Below are the code and all the weights of a small trained network. Each question names an input and a class and asks about switching units off, where a switched-off unit gives its printed mean instead of its output.

import numpy as np


def w(rows, s, z=0):
    codes = np.array(rows[::2]) - 128.0
    scale = np.full(codes.shape[1], s)
    scale[-1] = z or s
    return codes * scale


def norm(h):
    return h / np.sqrt((h * h).mean(-1, keepdims=True) + 1e-5)


def f(y):
    return np.maximum(y, 0)


def log_softmax(a):
    a = a - a.max(-1, keepdims=True)
    return a - np.log(np.exp(a).sum(-1, keepdims=True))


def net(x, mask):
    res = np.array(x, float).reshape(1, 7) / 4 @ E
    u = 0
    for l in range(2):
        y = f(norm(res) @ A[l][:, :-1].T + A[l][:, -1])
        res = res + np.where(mask[u : u + 5], y, B[l][:, -1]) @ B[l][:, :-1]
        u += 5
    return log_softmax(norm(res)[-1] @ U[:, :-1].T + U[:, -1])


A, B = {}, {}
E = w([
[47,137,31,164,183,155,118,197,94,84,95,141],'x0',
[167,90,163,162,163,109,74,88,154,88,105,108],'x1',
[254,34,166,66,206,94,163,197,149,113,98,158],'x2',
[176,175,51,124,84,53,61,137,168,155,166,163],'x3',
[90,126,150,167,172,107,111,125,243,226,142,181],'x4',
[175,117,70,174,70,153,150,174,151,148,34,85],'x5',
[121,229,99,117,216,128,230,124,106,150,84,132],'x6',
],0.0076)
A[0] = w([
[157,126,149,204,113,169,153,164,221,128,118,72,235],'L0N1',
[61,69,193,205,118,129,156,109,139,223,85,133,254],'L0N2',
[174,81,208,133,112,57,79,68,167,183,248,169,23],'L0N3',
[219,172,123,83,213,73,254,166,169,236,47,148,131],'L0N4',
[215,72,171,123,37,102,127,136,125,131,71,68,146],'L0N5',
],0.0071,0.0018)
B[0] = w([
[144,156,137,72,111,159,70,156,108,120,125,112,183],'L0N1',
[149,197,148,138,172,214,75,177,175,95,136,139,204],'L0N2',
[150,101,97,100,155,17,162,63,103,163,192,138,213],'L0N3',
[73,165,182,35,139,124,101,122,79,102,131,166,254],'L0N4',
[137,76,118,248,104,158,121,149,164,139,108,145,195],'L0N5',
],0.012,0.0086)
A[1] = w([
[109,140,93,137,92,88,88,138,143,179,51,164,144],'L1N1',
[188,68,78,104,141,78,89,255,133,76,83,172,80],'L1N2',
[194,94,195,128,193,137,134,116,127,67,110,86,154],'L1N3',
[110,173,47,175,127,156,189,145,174,129,107,63,1],'L1N4',
[182,137,193,118,54,148,107,118,141,108,62,104,37],'L1N5',
],0.0092,0.0034)
B[1] = w([
[85,146,118,81,170,147,143,141,116,36,100,77,195],'L1N1',
[153,123,104,197,77,202,59,119,225,247,131,178,253],'L1N2',
[63,211,72,139,104,168,149,225,84,72,29,62,218],'L1N3',
[198,23,169,211,83,88,204,112,123,152,98,107,177],'L1N4',
[130,113,104,211,167,127,120,210,129,218,114,208,172],'L1N5',
],0.011,0.0058)
U = w([
[36,192,168,18,163,184,160,143,83,35,109,113,253],'0',
[137,51,123,180,65,57,250,79,52,84,109,52,55],'1',
[148,71,162,75,139,25,115,23,203,197,244,162,54],'2',
[121,113,113,211,102,246,118,190,187,186,90,145,144],'3',
],0.011,0.004)

Each question gives the input, the list of numbers given to net, and the class t.
The units are the neurons (one row each of A and B). Each row of codes is followed by its name. A weight is (code - 128) times the scale printed after its matrix; where a second scale follows, it is the last column's (A, B and U).
mask holds one flag per neuron, layer by layer. A switched-off neuron (its flag False) gives its mean, the last column of its row in B, instead of its output. The means were averaged over made-up inputs and are rounded, as every weight is.
A unit's drop is (log p(t) with every unit on - log p(t) with that unit switched off) / (log p(t) with every unit on - log p(t) with every unit switched off).
The circuit of an input: a set's keep is (log p(t) with only the set's units on - log p(t) with every unit switched off) / (log p(t) with every unit on - log p(t) with every unit switched off). Starting from all 10 units, units are removed one at a time, each time the one whose removal leaves the highest keep (on an exact tie, the one counted first), for as long as the keep stays at least 0.8.
units of the circuit, in order: the units of the circuit, biggest drop first
most important unit: the unit with the biggest drop
top k neurons in layer l: the k neurons of layer l with the biggest drops, biggest first
drop of u: that unit's drop, to one decimal
input [-5,5,-2,2,-3,3,-5], class 1: top 2 neurons in layer 0 -> [L0N3 L0N2]
input [3,5,7,-2,-6,-8,-1], class 3: units of the circuit, in order -> [L1N2]
input [-2,-2,-8,6,2,3,-6], class 2: units of the circuit, in order -> [L1N3 L0N3]
input [4,0,-5,3,-3,2,3], class 1: units of the circuit, in order -> [L0N4 L1N4]
input [2,-6,-6,-1,-5,-1,8], class 1: units of the circuit, in order -> [L0N4 L1N4]
input [-4,8,0,6,-1,-1,7], class 0: top 2 neurons in layer 1 -> [L1N2 L1N4]
input [8,-6,-3,-1,-2,7,4], class 1: units of the circuit, in order -> [L1N4 L0N2]
input [-2,-6,-8,1,-7,4,7], class 1: units of the circuit, in order -> [L1N4 L0N4]
input [7,6,-2,-7,-4,7,3], class 1: top 3 neurons in layer 0 -> [L0N4 L0N2 L0N5]
input [0,1,-5,2,-6,0,-2], class 1: top 2 neurons in layer 0 -> [L0N2 L0N4]
input [-6,5,-7,-1,0,2,-4], class 2: top 2 neurons in layer 1 -> [L1N3 L1N2]
input [-5,1,-2,-6,-4,5,6], class 3: top 2 neurons in layer 1 -> [L1N5 L1N1]
input [4,-6,7,7,1,4,2], class 0: top 2 neurons in layer 0 -> [L0N4 L0N5]
input [-5,-3,3,-3,-1,-4,-2], class 2: most important unit -> L0N3
input [8,-2,-2,8,-7,-7,-5], class 3: top 2 neurons in layer 0 -> [L0N4 L0N3]
input [5,-7,7,-6,5,6,7], class 0: drop of L0N4 -> 1.9
input [-7,-5,2,-1,2,8,6], class 0: drop of L0N4 -> 1.8
input [0,-2,-4,7,3,-1,-6], class 2: drop of L1N3 -> 0.0
